Below is a small trained network, with its code and all its weights. Each question gives an input and a class and asks what happens when units are switched off, that is, made to give their printed mean instead of their output.

import numpy as np


def w(rows, s, z=0):
    codes = np.array(rows[::2]) - 128.0
    scale = np.full(codes.shape[1], s)
    scale[-1] = z or s
    return codes * scale


def norm(h):
    return h / np.sqrt((h * h).mean(-1, keepdims=True) + 1e-5)


def f(y):
    return np.maximum(y, 0)


def log_softmax(a):
    a = a - a.max(-1, keepdims=True)
    return a - np.log(np.exp(a).sum(-1, keepdims=True))


def net(x, mask):
    res = np.array(x, float).reshape(1, 5) / 4 @ E
    u = 0
    for l in range(2):
        y = f(norm(res) @ A[l][:, :-1].T + A[l][:, -1])
        res = res + np.where(mask[u : u + 8], y, B[l][:, -1]) @ B[l][:, :-1]
        u += 8
    return log_softmax(norm(res)[-1] @ U[:, :-1].T + U[:, -1])


A, B = {}, {}
E = w([
[65,179,65,78,55,192,204,99,75,129],'x0',
[130,135,130,121,136,137,128,126,138,124],'x1',
[93,246,163,224,104,112,140,198,142,122],'x2',
[153,116,171,115,125,190,151,146,110,241],'x3',
[145,140,129,121,123,123,128,126,129,122],'x4',
],0.012)
A[0] = w([
[118,153,168,204,168,123,117,164,159,88,104],'0.n0',
[105,178,121,203,105,113,132,165,130,72,148],'0.n1',
[110,107,83,31,104,164,161,104,111,166,172],'0.n2',
[137,29,105,82,142,129,97,100,127,69,73],'0.n3',
[159,205,149,189,116,148,128,150,126,228,11],'0.n4',
[167,78,166,131,169,143,93,121,164,168,101],'0.n5',
[62,231,101,150,97,164,154,136,109,145,2],'0.n6',
[61,145,60,116,90,143,154,90,102,9,121],'0.n7',
],0.015,0.0051)
B[0] = w([
[91,119,106,91,158,161,96,52,164,73,207],'0.n0',
[209,147,147,178,132,52,79,72,125,155,230],'0.n1',
[144,103,79,148,130,163,65,90,71,171,219],'0.n2',
[94,168,113,133,127,104,209,167,172,62,222],'0.n3',
[13,95,167,81,111,167,139,213,141,59,188],'0.n4',
[169,176,140,158,93,67,128,229,128,192,196],'0.n5',
[251,134,164,164,186,93,238,99,161,182,212],'0.n6',
[71,144,75,124,98,59,90,188,66,82,251],'0.n7',
],0.015,0.016)
A[1] = w([
[103,125,210,157,162,196,235,47,132,128,123],'1.n0',
[63,99,250,85,108,161,82,159,131,128,92],'1.n1',
[148,170,122,111,79,58,149,100,100,96,131],'1.n2',
[190,124,187,114,106,173,179,202,179,242,57],'1.n3',
[163,102,124,123,145,175,24,3,161,151,47],'1.n4',
[133,79,108,93,110,250,153,66,106,200,136],'1.n5',
[183,109,153,122,136,133,182,126,158,174,42],'1.n6',
[74,127,126,104,130,158,165,163,248,47,7],'1.n7',
],0.018,0.0021)
B[1] = w([
[117,128,72,119,71,102,87,184,73,144,161],'1.n0',
[181,148,101,133,167,101,174,125,228,101,173],'1.n1',
[124,94,214,87,144,251,183,139,195,171,247],'1.n2',
[89,97,62,76,112,170,169,82,38,87,220],'1.n3',
[100,98,125,146,85,202,71,127,164,179,193],'1.n4',
[124,103,160,145,122,136,39,110,212,132,168],'1.n5',
[33,156,121,113,121,105,67,159,119,54,169],'1.n6',
[201,163,192,160,152,81,164,96,64,184,211],'1.n7',
],0.018,0.015)
U = w([
[166,184,201,175,173,69,194,113,161,122,162],'0',
[61,106,53,99,88,147,153,139,18,121,11],'1',
[120,107,131,188,122,164,9,41,182,171,207],'2',
],0.011,0.0013)

Each question gives the input, the list of numbers given to net, and the class t.
The units are the neurons (one row each of A and B). Each row of codes is followed by its name. A weight is (code - 128) times the scale printed after its matrix; where a second scale follows, it is the last column's (A, B and U).
mask holds one flag per neuron, layer by layer. A switched-off neuron (its flag False) gives its mean, the last column of its row in B, instead of its output. The means were averaged over made-up inputs and are rounded, as every weight is.
A unit's drop is (log p(t) with every unit on - log p(t) with that unit switched off) / (log p(t) with every unit on - log p(t) with every unit switched off).
The circuit of an input: a set's keep is (log p(t) with only the set's units on - log p(t) with every unit switched off) / (log p(t) with every unit on - log p(t) with every unit switched off). Starting from the 12 units with the biggest drops (on a tie, the unit counted first), units are removed one at a time, each time the one whose removal leaves the highest keep (on an exact tie, the one counted first), for as long as the keep stays at least 0.8.
units of the circuit, in order: the units of the circuit, biggest drop first
k most important neurons: the k neurons with the biggest drops, biggest first
top k neurons in layer l: the k neurons of layer l with the biggest drops, biggest first
drop when u is switched off: that unit's drop, to one decimal
input [-8,7,-1,7,1], class 1: top neuron in layer 1 -> 1.n3
input [1,-6,-7,4,-8], class 2: 2 most important neurons -> 0.n2, 0.n7
input [-1,8,0,2,-2], class 1: 3 most important neurons -> 0.n5, 1.n3, 0.n3
input [3,-2,-7,6,-6], class 2: units of the circuit, in order -> 0.n2, 1.n5
input [-2,-2,-8,8,-4], class 1: 2 most important neurons -> 0.n5, 1.n3
input [1,5,2,3,8], class 1: 2 most important neurons -> 0.n6, 0.n7
input [-6,-3,-2,1,-2], class 1: top 2 neurons in layer 0 -> 0.n5, 0.n7
input [7,2,1,-8,1], class 0: top 4 neurons in layer 0 -> 0.n6, 0.n1, 0.n4, 0.n0
input [0,-1,-1,4,6], class 1: 2 most important neurons -> 0.n5, 0.n0
input [0,0,4,-7,1], class 2: 4 most important neurons -> 0.n0, 0.n3, 0.n1, 0.n5
input [0,-3,2,-8,5], class 2: top 2 neurons in layer 0 -> 0.n6, 0.n3
input [6,-1,1,0,-8], class 0: top 2 neurons in layer 0 -> 0.n6, 0.n7
input [2,-6,7,4,2], class 1: top 2 neurons in layer 1 -> 1.n0, 1.n3
input [5,-4,2,-1,1], class 0: units of the circuit, in order -> 0.n6
input [0,7,-7,-1,-5], class 0: top 2 neurons in layer 0 -> 0.n3, 0.n7
input [5,7,2,-7,-2], class 0: top 2 neurons in layer 1 -> 1.n3, 1.n2
input [-1,1,-5,-6,-6], class 0: 3 most important neurons -> 0.n3, 1.n7, 1.n3
input [-2,-1,-8,-5,-5], class 0: drop when 0.n3 is switched off -> 1.7
input [3,-8,-4,2,-7], class 2: drop when 0.n2 is switched off -> 0.4
input [5,-3,8,8,7], class 1: top neuron in layer 0 -> 0.n6
